In the rows, 128 means zero.
Each row is followed by its class number. Each block has new classes, again numbered from 0 up, in any order.
[ 92 162 165 170 104  99 130  63 151  93 133 124 135 121 107 133  93 165
 134 148 131  58 132 168 111  93 112 107 184 124 188  95] | 4
[ 88 147 145 123 110 132 133 132 134 112 145 133 110 143 114 113 118 143
 103 150 114 109 125 138 134 133 130  99 147 124 153 119] | 1
[144 130 121 141 138 139 146 178 132 141 115 158 102 103  94 119 111 103
 105 135 139 127 148 151 125 111 127 158 102  80 143 107] | 7
[147 112 128  94 111 164 155 133  97  99 210 129 157 130 120  87 139 105
 173 103 152 188  74 154  55 146  59 154  92 135 185 147] | 2
[126  97 127 180 177 134  87 162 202 117 178 131 195  93 162 213 150 126
 114 104 181  98 218  85 166 135 150 199  65 139 207  64] | 3
[140 129 131 127 131 150 147 125 122 161 145 146 102 123 119 131 129 136
 118 122 121 150 157 168 131 144 129 149 139 108 149 141] | 3
[ 60 119 151 142  99 140 136 116 112 158 140 139 120 157 123 123  97 127
 131 155 120 137 143 145 114 143 135 126 134 106 145 139] | 7
[106 129 124 124 107 116 114 102 144 140 122  99 126 148 117 126 122 139
 153 139 139 125 148 146 108 117 115 138 162 139 141 128] | 6
[185 109 118 139 203 107 118 179 107 164 129 112  66 150 111  74 151 155
  92 135  81  67 133 119 150  77 148  58 144 116 127 142] | 1
[112 113 147 121 148  54  54  57 107 151 133  92 104 126 208 156 190 119
 127 115 130 102 120 126  78  89 117 108 190 156 129 114] | 2
[ 41 114 133 155 114  92  84 110  54 205 163 110  92 152 178 124 123 203
 139 156 120 152 121 196  80 139 139 119 176 112 111 167] | 7
[142 120 154 140 126 134 112 156 147 131 137 120  79 137 116 137 128 115
  91 140 121  98 133 137 127 125 125 100 134 127 140 121] | 0
[155 133 153 134 123 144 119 152 156  73 147 128 198 111 169 161 114  42
  87  91 146 119  92 113 117 166 105 166 108 146 173 110] | 5
[ 97 140 137 149 100 116 120 110 144 111 136 136  91 123 113 133 105 135
 111 145 147 116  98 169 110 113 126 103 135  90 133 120] | 0
[131  98 122 161 145 117 176 114 180 122 161 141 147 106 134 106  98 187
 182 123 116 108 160 108 161 106 131  97 117  99 188 158] | 3
[137  96 109  83 138 140 131 160 165 168 123 118 106 131  76 120 136 100
  93 154 100 118 155 124 130 146 112 158 120 131 162  59] | 8
[181 103  76 150 179 106 140 139 108 218  89 110 138 110 155 113 157 181
 132 143 129 122 175  70 148  63 126 148 125 107  64 127] | 0
[169 114 132 133 137 112  95 128 145 117 109  83 168 126 204 137 159  83
 140 126 174 126 168  75 139 124 134 163 135 185 110 134] | 6
[ 56  77 133 147 122 104 117 206 209 157 142 114  92 157 109 153 153 110
 118 155 125  94 204 109 133 131 156 173 125 137 192 100] | 7
[ 96 100 143 141 132 131 119 188 154 157 191 129 113 166 134 151 204 101
  78  97 108 104 169 147 164 144 162 168 129 142 189 172] | 3
[141 139 112 163 153 150 173 101 119 166 175 162 113  77 115 124  71 246
 158 157 128 148 175 192 118  89 105 113 157  77 138 136] | 3
[195 151  94 126 135 187 160  99 140 140 116 156 184 130 116 128  81 122
 116 158 145 142 172 147 135 109  92 189  86 102 140  85] | 5
[130 115 116 164 108 144 163 136 155 125 142 107 124 164 103 107 132 125
 156 150 147 116 154 100 107 109 108 164 108 135 147 104] | 0
[ 89  62 157 123 139  98  51 200 180 195 136  80  98 116 151 181 168 123
  29 135 112  85 152  76 143 143 129 106 178 153 172 133] | 6
[216 118 137 109 119 154 155  77 140 152 127  79 131 150 155  95 108 148
 199 141 136 186 179 142  71 117  66 116 183 184 120 180] | 6
[197 134 117 132 149 126 107 141 148 119 120 126 140 131 147 158 101 119
  98 161 148  91 134 118 146 109 139 120 117 130 108 115] | 5
[170 178  67  86  98  98 202  33 169  80  55 132 222 114  86 106  79 114
 168 168 150 137  68 140  93 121  81 167  77  81 150  65] | 5
[ 53 117 155 102  91  97  94 103  91 147 123 104  88 120 139 146 150  98
 152  93 114 147  64  89  72 190 100 120 161 138 112 163] | 4
[ 98 166 138  95  98  91 131  27 155  90  71 140 132 118  91 137 128  88
 141 172 161  85 131 165 154 110 180 131 137 103 125 104] | 4
[159 137 110 134 115  59 136 111  90 185  57  85  77 133 103  78 110 185
 124 118 126 153  71 179  52 121  84 116 229 100 117 135] | 4
[ 80 132 139 167  99 117 116 113 116 145 173 111  98 168 132 126 131 170
 129 148 128 110 120 178 101 107 125 119 161 126 135 144] | 0
[104 106  92 153 150 107 109 122 155 189 141 108 123 151 193 143 153 160
 111 183 142 129 222 117 134  80 127 177 172 166  90  82] | 8
[ 59 138  88 151 138 104 107 158 117 148 173 150  81 147 128 146 124 170
 112 157 104  79 105 146 139  80 142 105 136  90  85 158] | 5
[ 67  92 128 157 141 126 148 133 166 102 217 133 160 110 165 145 158 111
 165 101 142 142 127 105 116 149 127 153  88 130 187 160] | 3
[195 143 156 159 168  93  97  79  83 116  63 101 119 107 136 127 126  85
 111  82 136 111 137 162  83 118 135 108 154 117 133 100] | 7
[135 182 114  84 122 113 166  64  58  70 103 124 136 140 102  99 133 107
 214 123 141 146 103 120  80 108 108 117 137 144  61 113] | 2
[138  97 125 140 138 190 125 154 113 143 211 153 149 106 120 130 140  62
 101  52 137 166 101 132  90 133  75 183 102 111 162 128] | 8
[171 127 124 113 127 139 118 146 114 109 147 118 107 127 132 114 128 109
 105 135 148 146 129 160 121 138 127 130 142 147 102 121] | 8
[188 177 117  97 136 124 119  83  85  60  87 134 123  54  93  93 110 168
 163  88 135 133 113 161 122 145 109  93  97  93 140 103] | 1
[132 123 144 122 120 134 120 154 120 144 120 150 102  96 114 148 108 108
 104 151 144 130 133 137 123 138 139 133 111  93 124 124] | 7
[126 130 152 145 166  99  65 204 181  71 160 148 129  44 164 173 160 101
  69  87 141  50 128 105 170 115 146 135  98 121 194  79] | 1
[156 127  92 166 183 157 119 201 161 156 179 159 163 135 172 167 127 128
 116 114 120 101 186  93 159  72 103 173  93 131 116 130] | 5
[ 89 135 129 134 134 129 130 133 146 132 138 136 123 146 135 117 121 150
 128 127 108 120 154  99 141 117 123 103 136 127 139 126] | 1
[111 149 110 105 121 115 148  99 109 130 109 145 126 153 118 106 128 140
 131 169 144 120 143 123 149  75 139 113 148 113  92 116] | 2
[137 151 111  96  91 118 142  80 151 169 123 122 165 169 142 139 153 110
 177 136 131 136 129 116 113  86  98 168 140 145 101 171] | 6
[167 142 107 124 108 118 149  88 121 134 108 121 108 127 120  97  95 186
 143 170 135 126 155 150 134  91 120 109 177 126  87 113] | 8
[143 115 141 122 129 123 122 163 130 148 113 132 123 123 117 141 125  94
 110 144 144 120 140 128 130 139 153 143 111 112 134 124] | 7
[107 147 155 129 109 124 122 111 140 112 144 126 111 139 126 131 125 148
 118 143 123  99 143 136 131 120 139 103 162 137 148 124] | 1
[155 119 123 147 181 100  76 139 126 119 146 108 151 132 232 156 138 103
  91 140 143 111 134 129 141 117 153 115 135 157  93 146] | 5
[118 115 133 130 128 149 119 187 153 116 132 145 127 133  85 139 155  54
 106  99 132  75 131  88 177 130 158 164  61 107 154 102] | 0
[102 141 150 141 119 114  80 105 116  23 166 107 146 109 186 136 152 108
 156  86 181 144 137 140  83 147  93 138 123 177 174  92] | 2
[199 140 149 137 143 118 130 127 167 105 132 131 165  60 157 168 128 150
 188  73 140 107 197 128 152 135 127 170 131 146 176 108] | 3
[176 161 145 104 132 121 136 134 118 111 119 133 120 103 142 111 131 130
 109 143 125 113 123 145 137 120 132 113 153 135 119 123] | 1
[140 145 109 122 175 120 120 115 149 142 104 155 149 106 165 135 133 112
 136 126 130 117 165  84 157  88 134 140 102 113 103  92] | 1
[141 125  86 168 169 162 166 200 138 189 137 166 153 137  71 140 135 131
 149  40 115 134 159  51 126  61  71 174 110  93 112 158] | 4
[ 89 124 155 143 115 133 112 110 100 168 113 135  98 155 150 128 110 122
 117 153 117 128 165 140 127 135 142 120 145 118 122 135] | 7
[ 89 134 125 140 123 131  99 121 109 118 153 117 128 160 147 140 105 131
 111 141 127 123 120 163 117 150 134 122 140 131 125 132] | 5
[131 136 117 143 126 171 156  81 153 140 168 156 174 136 103 177 158 116
 141 105 154 142 195 124 137 115 127 192  84 114 160 135] | 3
[ 86 140 126 124  90 134 153  54 134  98 170 137 167 137 164 128 130  99
 222  95 117 139 123  82 101 117  84 152 123 157 109 138] | 8
[233 125 138 120 193 140 116 163 108 119 120 132  98  26 148  99 125 135
  89 118 134 123 150 146 134 119 119 115 136 113 144  94] | 1
[129 145 144 127 116 106 109  33  90 117  97 105 110 140 124  93 112 122
 147 150 121 100  89 178 105 138 132  97 120 106 142  95] | 0
[122 147 130 132 110 113 113  85 116 142 132 114 133 163 157 141 101 137
 114 159 124 115 113 175 108 125 130 126 178 132 114 133] | 5
[152 167  95 168 160 103 158 144 134  91 147 139 145  94 131 110 135 178
 150  99 159 125 146 154 114  53 125 137 160 112 107 132] | 1

A new block, with new classes numbered from 0.
[156  49 128 114 152 123 153 109 150 138  73 106 125 172 147 149  96 144
 156  89 127 190 130 112 129 120 125 159  74 142  73  76] | 9
[133  75 125 131 100 192 153 155 161 111 154 125  93 187 149 138 135 136
 127 161 102  70 139  97 110 126 134  83 122  71 116 122] | 4
[145 135 102 122 150  75 104 145 132 150 137  92 168 154 105 141 174 106
  94 160 132 117 127 147 121 160 136 136 112  92 146  41] | 3
[153 139 122 180 100 123 114 130 120 121 150 116 102 172 109 126 131 112
 155 198 113 160 133 102 163 180 126 142 103  87 151 110] | 3
[154  62 119 115 166 115 162 110 147 157  83 123 116 170 178 142 115 150
 145  85 127 185 143 119 129 115 109 147  76 134  88  81] | 7
[147 112 132 169 115 139 112 123 127 137 154 116 113 173 113 119 150 127
 159 173  96 157 124 102 154 149 145 162  90  91 132  98] | 1
[147 141 102 113 153  81  99 142 132 159 134  88 173 125  90 151 139 106
 110 151 129 113 116 139 115 148 143 153 111 123 133  40] | 9
[132 152  98 170 130 125 107 119 124 135 148 105 109 167 110 128 118 126
 176 204 104 153 126  87 165 187 118 157 105  91 124  82] | 2
[158 130 101 130 149  78  95 146 125 147 153  77 129 147 102 140 147 130
 110 169 140 114 138 124 135 164 140 155 114  77 144  38] | 0
[128  91 126 156  91 180 130 145 146 123 146 142  83 161 144 120 145 119
 137 171 107  62 117  98 114 134 145  99 125 104 110 134] | 5
[147 124 126 169 107 137 130 142 123 128 155 111  99 176 112 124 105 137
 153 207 118 140 133  99 157 165 132 145 117  76 136 116] | 4
[153 134  95 127 154  96 103 150 123 158 167  96 136 148 120 160 146 128
 117 179 121 107 140 136 131 166 139 152 107  88 132  35] | 7
[131  95 134 150  95 194 147 130 153 115 136 138  97 174 155 121 152 114
 134 157 120  78 137 108 117 135 121  80 120  89 125 138] | 3
[132  76 132 138  94 185 132 132 152 117 156 142  94 162 162 127 154 122
 129 149 113  66 140  98 129 119 139  81 124  90 114 121] | 6
[144 106 105 122 158  76  81 145 124 152 160  99 148 139 115 146 154 138
 108 159 134 111 127 137 134 154 159 156 114  92 100  10] | 6
[151 140 107 109 148  79 102 150 134 152 135  79 168 139  89 154 141 112
 109 155 131 120 117 141 114 153 134 161 102 116 130  31] | 9
[143 144 114 179 122 138 107 112 120 134 164 126 108 160 108 136 131 126
 174 187 103 162 131  98 149 182 135 170  95  91 122  97] | 1
[147  49 123 110 158 108 164 125 152 147  78 112 124 192 161 142 109 158
 132  96 129 189 136 123 127 118 120 145  74 109  83  82] | 4
[137 128 101 127 160  73  95 141 147 182 145  83 179 140 104 134 160 108
  93 154 122 120 105 150 123 160 137 149 111  94 137  37] | 8
[144 132 106 167 126 138 117 136 130 136 162 120 106 175 118 133 112 135
 154 197 107 154 134  87 157 181 130 149 110  64 112  94] | 4
[159  44 130 126 158 115 135 114 134 124  96 106  97 173 139 118 113 158
 146 101 133 201 133  96 151 128 122 160  88 118  92  84] | 0
[127  54 116 114 165 107 145 111 151 138  78 114 120 183 151 127 110 155
 158  98 131 169 122 119 130 126 108 145  81 142  76  77] | 2
[132 133 101 171 125 122 107 118 125 142 145 109 110 151 122 131 113 124
 174 200 103 147 129  92 163 182 127 149 107  90 121  91] | 2
[141 110 114 125 145  67  89 160 124 163 148  93 154 158 108 154 166 115
 104 170 135 116 128 167 112 172 149 138 104  97 133  30] | 3
[153 142 124 181 102 143 105 130 120 126 159 112  99 158  95 137  98 121
 175 206 113 131 122  94 164 168 145 156 108 103 135 105] | 9
[137  76 137 145  91 191 137 135 148 107 161 126  97 173 140 145 149 130
 149 163  92  87 131 105 111 129 136 111 101  91 118 123] | 1
[126  79 130 166 105 200 134 126 163 129 163 124  95 163 141 118 137 125
 145 163 107  68 118 100 121 141 142  95 137  84 114 128] | 8
[152 133  98 125 156  96 109 144 126 167 160  96 141 155 120 149 155 123
 116 168 122 112 142 138 133 161 139 151 110  92 136  36] | 7
[120 119  97 116 173  71  89 141 122 172 129  88 163 137 117 151 152 130
 119 168 120 124 114 152 123 163 140 153 103 107 114  22] | 2
[146 124 101 127 171  69  89 138 123 155 151  92 132 136 107 150 146 138
 110 160 136 135 126 137 124 166 144 162 114  89 123  20] | 0
[128  88 124 166 108 206 136 122 164 126 161 122  95 170 140 120 145 127
 141 163 103  69 118  95 128 136 146  96 135  78 116 124] | 8
[144 146  87 116 148  58 100 154 133 168 126  97 166 144 108 141 161 107
  87 162 134  93 116 142 115 156 136 151 108 108 132  46] | 5
[126 111 100 109 160  53  86 158 122 169 136  73 163 134 104 151 154 122
 114 172 133 102 119 159 107 164 143 144 112 118 131  21] | 2
[153  48 127 123 155 117 142 130 137 132 117 126 104 177 158 141  86 168
 154 112 115 178 137 121 148 127 123 161  82 133  75  75] | 7
[149  59 116 124 142  91 143 130 149 135  86 126 118 190 148 132  93 148
 145 108 115 188 129 116 144 138 124 168  85 140  71  80] | 5
[149 139 110 185 115 135 106 125 133 142 164  95 110 173 104 130 113 124
 163 204 115 136 123  96 167 184 128 153 113  77 135  98] | 8
[143 140 105 172 132 131 124 125 129 136 161 123 103 178 108 132 114 132
 161 188 112 163 135  89 157 182 134 153 120  73 119  95] | 4
[147 130 102 107 149  64  93 148 128 149 153  89 169 131 107 139 169 120
  87 145 146  83 132 142 127 137 146 139 123  96 135  31] | 6
[147  61 111 128 149 109 142 130 150 133  86 128 102 207 147 130 115 154
 144 108 136 160 124 109 133 134 122 156  77 133  69  78] | 5
[136  75 134 144  95 190 133 130 147 107 167 126  99 170 131 148 152 128
 148 166  97  75 128 107 105 132 138 111 106  90 115 125] | 1
[149 137 102 111 157  68 108 158 129 163 154  95 153 138 114 149 150 122
  98 158 134  94 126 151 112 141 125 144 107 113 147  38] | 7
[126 146 106 169 131 124 106 119 123 144 145 111 106 162 117 130 127 124
 178 197 106 159 125  95 159 187 120 150 103  95 124  87] | 2
[153 141 106 175 128 135 120 121 126 136 173 130  91 157 125 137 112 128
 171 187 102 156 136  89 159 179 120 158 104  89 119  92] | 7
[159  37 125 116 159 110 141 110 145 136  86 104 105 173 160 138 119 154
 137  93 134 190 139 106 139 124 117 149  79 107  91  79] | 0
[127 109 104 116 156  63  86 155 119 171 137  74 154 139 111 156 150 129
 123 178 130 108 121 159 112 168 144 151 102 107 121  21] | 2
[151 146 124 181 100 120 115 128 116 125 150 115  97 173 107 139 132 114
 159 198 114 156 133 108 157 180 130 137 103  91 154 108] | 3
[134  91 132 144  90 185 144 140 153 110 143 132  99 169 153 127 154 109
 135 157 117  85 143 106 111 144 118  79 123  90 129 135] | 3
[139  53 124 128 157 118 124 123 149 147 110 105 133 184 145 139  97 159
 152 101 111 190 131 123 153 147 131 161  92 119  68  76] | 8
[144 130 119 178 121 142 110 111 122 134 164 126 110 157 113 131 134 124
 175 185 104 166 133  95 149 181 134 170 103  90 118 102] | 1
[123  82 130 163 110 204 130 128 161 132 159 127  94 169 146 122 143 127
 143 163 101  75 116  99 125 136 145  92 133  85 112 123] | 8
[150  35 138 129 148 119 133 110 128 131  94 127 102 169 158 121 128 157
 145 102 132 194 129 110 159 118 141 154  76 124  75  78] | 6
[133  92 130 145  94 187 131 146 146  97 154 129  89 176 140 143 157 121
 137 163 107  80 132 102 108 143 129  80 118  88 122 118] | 3
[148 124 109 116 150  85 106 137 126 157 143  83 173 146  93 133 174 119
 104 155 141  96 126 151 110 143 142 163 105 102 141  51] | 1
[149 138 111 177 133 141 117 116 121 143 168 136  90 149 133 132 112 130
 173 183 105 162 135  89 160 176 122 158 107  93 114  97] | 7
[133 117  99 135 172  88  85 140 139 185 148  84 166 147 118 150 151 131
 111 161 119 127 113 146 127 170 152 156 111  86 106  14] | 8
[134 129 122 171 109 126 106 135 112 134 145  96 100 162 110 125 117 130
 174 216 111 138 122 100 164 172 126 146 104 100 140 101] | 2
[132  87 118 147 107 186 132 135 171 127 160 110 106 178 146 150 136 125
 138 160  94  78 123 100 116 146 126  97 115  75 107 102] | 8
[147 139 114 178 103 108 109 135 120 144 146 122 102 170 105 123 121 109
 156 205 110 143 119 101 161 178 136 160 105 104 133 110] | 5
[156  42 130 119 157 100 139 112 144 125 104 111 112 175 136 122 100 158
 140  90 125 194 137 114 156 121 129 162  95 117  92  87] | 0
[144 106 109 126 154  82  86 147 123 150 158 101 145 144 120 137 160 136
 109 160 134 119 131 131 142 155 157 155 115  90 107  17] | 6
[148  52 127 122 145 101 138 127 141 122  94 123 125 191 144 136 103 149
 144 101 117 195 139 130 148 138 127 149  81 129  84  80] | 3
[143 110 106 132 159  85  93 143 129 158 144  98 155 167 114 151 169 121
 109 165 125 133 128 148 130 170 150 146 106  83 118  26] | 3
[152 130 101 127 154  98 114 142 126 162 160 100 138 154 116 143 152 122
 114 170 122 118 138 140 134 162 137 155 105  92 136  43] | 7
